Below is a small trained network, with its code and all its weights. Each question gives an input and a target symbol and asks what happens when units are switched off, that is, made to give their printed mean instead of their output.

import numpy as np


def w(rows, s, z=0):
    codes = np.array(rows[::2]) - 128.0
    scale = np.full(codes.shape[1], s)
    scale[-1] = z or s
    return codes * scale


def norm(h):
    return h / np.sqrt((h * h).mean(-1, keepdims=True) + 1e-5)


def f(y):
    return np.maximum(y, 0)


def softmax(a):
    e = np.exp(a - a.max(-1, keepdims=True))
    return e / e.sum(-1, keepdims=True)


def log_softmax(a):
    a = a - a.max(-1, keepdims=True)
    return a - np.log(np.exp(a).sum(-1, keepdims=True))


def net(x, mask):
    ids = ['ΞΦβγδεηλμπστω'.index(c) for c in x.split()]
    T = len(ids)
    res = E[ids] + P[:T]
    u = 0
    for l in range(3):
        q, k, v = (norm(res) @ M[l].T for M in (Q, K, V))
        z = softmax(np.where(np.tri(T) > 0, q @ k.T / 3**0.5, -1e9)) @ v
        res = res + np.where(mask[u], z, O[l][:, -1]) @ O[l][:, :-1]
        u += 1
        y = f(norm(res) @ A[l][:, :-1].T + A[l][:, -1])
        res = res + np.where(mask[u : u + 4], y, B[l][:, -1]) @ B[l][:, :-1]
        u += 4
    return log_softmax(norm(res)[-1] @ U[:, :-1].T + U[:, -1])


Q, K, V, O, A, B = {}, {}, {}, {}, {}, {}
E = w([
[145,132,132,184,133],'Ξ',
[161,88,206,82,151],'Φ',
[213,126,230,191,17],'β',
[202,193,83,99,218],'γ',
[123,145,105,148,118],'δ',
[42,154,109,134,250],'ε',
[102,149,109,141,106],'η',
[196,93,159,88,71],'λ',
[135,141,110,166,123],'μ',
[111,151,103,141,112],'π',
[91,144,107,135,100],'σ',
[112,157,97,144,108],'τ',
[126,150,107,160,116],'ω',
],0.022)
P = w([
[126,3,150,71,154],'0',
[144,208,92,125,116],'1',
[144,222,97,140,111],'2',
[148,217,117,145,119],'3',
[154,219,122,147,117],'4',
[161,227,114,161,120],'5',
[154,220,117,163,115],'6',
[165,220,138,178,121],'7',
[166,226,128,167,124],'8',
[162,223,132,177,121],'9',
[167,219,129,177,119],'10',
[157,226,111,167,110],'11',
],0.0057)
Q[0] = w([
[165,64,247,60,134],'0.h1',
[103,134,46,154,162],'0.h1',
[114,52,248,33,143],'0.h1',
],0.016)
K[0] = w([
[107,238,175,143,121],'0.h1',
[166,32,119,77,151],'0.h1',
[110,249,185,117,81],'0.h1',
],0.016)
V[0] = w([
[87,253,34,108,144],'0.h1',
[190,85,48,160,122],'0.h1',
[193,42,54,32,191],'0.h1',
],0.0044)
O[0] = w([
[216,2,208,128,105,133],'0.h1',
[100,131,57,216,107,252],'0.h1',
[16,45,95,137,154,161],'0.h1',
],0.0052,0.0019)
A[0] = w([
[91,124,142,141,88,122],'0.n1',
[169,128,89,161,250,157],'0.n2',
[106,74,95,116,206,25],'0.n3',
[68,172,136,124,166,3],'0.n4',
],0.012,0.0038)
B[0] = w([
[173,170,91,124,135,180],'0.n1',
[99,189,63,76,96,252],'0.n2',
[6,132,121,134,73,158],'0.n3',
[196,196,81,193,139,196],'0.n4',
],0.011,0.0043)
Q[1] = w([
[111,168,24,254,138],'1.h1',
[68,185,86,238,57],'1.h1',
[192,177,84,130,99],'1.h1',
],0.014)
K[1] = w([
[6,23,2,39,147],'1.h1',
[95,1,13,26,46],'1.h1',
[181,97,14,79,248],'1.h1',
],0.0084)
V[1] = w([
[116,195,173,217,253],'1.h1',
[20,38,178,230,136],'1.h1',
[38,162,165,108,134],'1.h1',
],0.0073)
O[1] = w([
[36,99,222,190,208,2],'1.h1',
[126,179,222,233,74,52],'1.h1',
[188,247,254,102,123,107],'1.h1',
],0.0075,0.0074)
A[1] = w([
[201,169,147,163,24,238],'1.n1',
[3,198,90,248,209,131],'1.n2',
[81,101,209,12,141,2],'1.n3',
[112,192,91,133,13,190],'1.n4',
],0.011,0.0061)
B[1] = w([
[221,88,166,153,131,244],'1.n1',
[33,123,15,41,110,180],'1.n2',
[121,54,254,83,200,132],'1.n3',
[156,131,204,175,164,251],'1.n4',
],0.012,0.014)
Q[2] = w([
[58,62,205,78,62],'2.h1',
[182,40,91,22,45],'2.h1',
[162,248,53,242,171],'2.h1',
],0.015)
K[2] = w([
[15,148,181,32,76],'2.h1',
[189,93,150,36,3],'2.h1',
[179,123,47,245,203],'2.h1',
],0.014)
V[2] = w([
[71,149,186,144,18],'2.h1',
[122,147,193,160,254],'2.h1',
[90,147,150,37,125],'2.h1',
],0.0093)
O[2] = w([
[147,175,71,168,99,2],'2.h1',
[114,85,53,42,92,95],'2.h1',
[254,143,103,133,138,10],'2.h1',
],0.0099,0.0067)
A[2] = w([
[207,92,195,126,46,74],'2.n1',
[135,107,234,73,95,36],'2.n2',
[240,199,144,130,40,75],'2.n3',
[190,241,122,3,127,1],'2.n4',
],0.0074,0.0048)
B[2] = w([
[79,87,43,76,135,254],'2.n1',
[144,186,209,83,132,171],'2.n2',
[33,95,122,90,78,252],'2.n3',
[199,134,195,2,122,153],'2.n4',
],0.0092,0.0053)
U = w([
[197,197,114,73,165,82],'Ξ',
[135,193,175,101,76,152],'Φ',
[81,94,62,98,119,192],'β',
[116,130,228,89,215,112],'γ',
[83,103,146,132,63,186],'δ',
[78,120,173,45,61,54],'ε',
[191,101,74,153,253,65],'η',
[186,154,61,152,91,148],'λ',
[120,164,162,189,213,254],'μ',
[173,167,221,194,150,146],'π',
[157,72,47,50,58,46],'σ',
[111,29,74,196,159,112],'τ',
[55,76,169,138,176,154],'ω',
],0.018,0.007)

Each question gives the input, a string of symbols that net reads in full, and the target symbol t.
The units are the heads (3 rows each of Q, K, V and O) and the neurons (one row each of A and B). Each row of codes is followed by its name. A weight is (code - 128) times the scale printed after its matrix; where a second scale follows, it is the last column's (O, A, B and U).
mask holds one flag per unit, layer by layer, with each layer's heads first. A switched-off unit (its flag False) gives its mean, the last column of its rows in O or B, instead of its output. The means were averaged over made-up inputs and are rounded, as every weight is.
A unit's drop is (log p(t) with every unit on - log p(t) with that unit switched off) / (log p(t) with every unit on - log p(t) with every unit switched off).
The circuit of an input: a set's keep is (log p(t) with only the set's units on - log p(t) with every unit switched off) / (log p(t) with every unit on - log p(t) with every unit switched off). Starting from the 12 units with the biggest drops (on a tie, the unit counted first), units are removed one at a time, each time the one whose removal leaves the highest keep (on an exact tie, the one counted first), for as long as the keep stays at least 0.8.
circuit, biggest first: the units of the circuit, biggest drop first
most important unit: the unit with the biggest drop
k most important neurons: the k neurons with the biggest drops, biggest first
top k neurons in layer l: the k neurons of layer l with the biggest drops, biggest first
input τ τ λ δ Φ λ π η λ τ δ, target τ: circuit, biggest first => 1.h1; 0.n2; 0.n3
input Ξ τ ω ε λ η, target Ξ: 3 most important neurons => 0.n2; 0.n4; 2.n4
input τ μ π, target τ: circuit, biggest first => 0.n2; 1.h1; 0.n3
input Φ τ η ε λ σ η, target Φ: circuit, biggest first => 0.h1; 1.h1; 0.n3
input π τ Φ λ π ε γ ε π β Ξ, target π: 3 most important neurons => 0.n3; 0.n4; 1.n4
input η Φ β τ ε ω γ μ η γ π, target η: most important unit => 0.n4
input β η Ξ, target β: circuit, biggest first => 1.h1; 1.n2
input ε π ε ε λ μ, target ε: circuit, biggest first => 2.h1; 1.h1
input Φ τ λ ω η δ η π, target Φ: circuit, biggest first => 1.h1; 0.n3
input η λ ω τ σ, target η: 4 most important neurons => 0.n1; 0.n3; 0.n2; 0.n4
input Ξ λ η τ τ η τ σ τ, target Ξ: 2 most important neurons => 0.n4; 2.n4
input λ λ η τ γ μ λ δ ω, target λ: 4 most important neurons => 0.n2; 2.n3; 0.n4; 2.n1
input η λ λ μ τ, target η: 2 most important neurons => 0.n1; 0.n2
input Φ Φ σ Φ τ γ ω τ μ μ, target Φ: 2 most important neurons => 0.n3; 1.n2
input η μ τ η, target η: 3 most important neurons => 0.n1; 0.n2; 0.n3
input δ ε Φ μ, target δ: most important unit => 1.h1
input δ μ π μ ω γ τ, target δ: 3 most important neurons => 1.n2; 0.n3; 2.n3
input β ε γ δ, target β: 2 most important neurons => 1.n1; 0.n4
input ε τ δ δ, target ε: 2 most important neurons => 0.n3; 0.n4
input λ β ε π σ η β τ Φ η, target λ: most important unit => 0.h1
input Ξ η η τ β δ η γ π Φ μ σ, target Ξ: top 2 neurons in layer 0 => 0.n2; 0.n4
input ε Φ μ, target ε: top 3 neurons in layer 0 => 0.n3; 0.n2; 0.n4
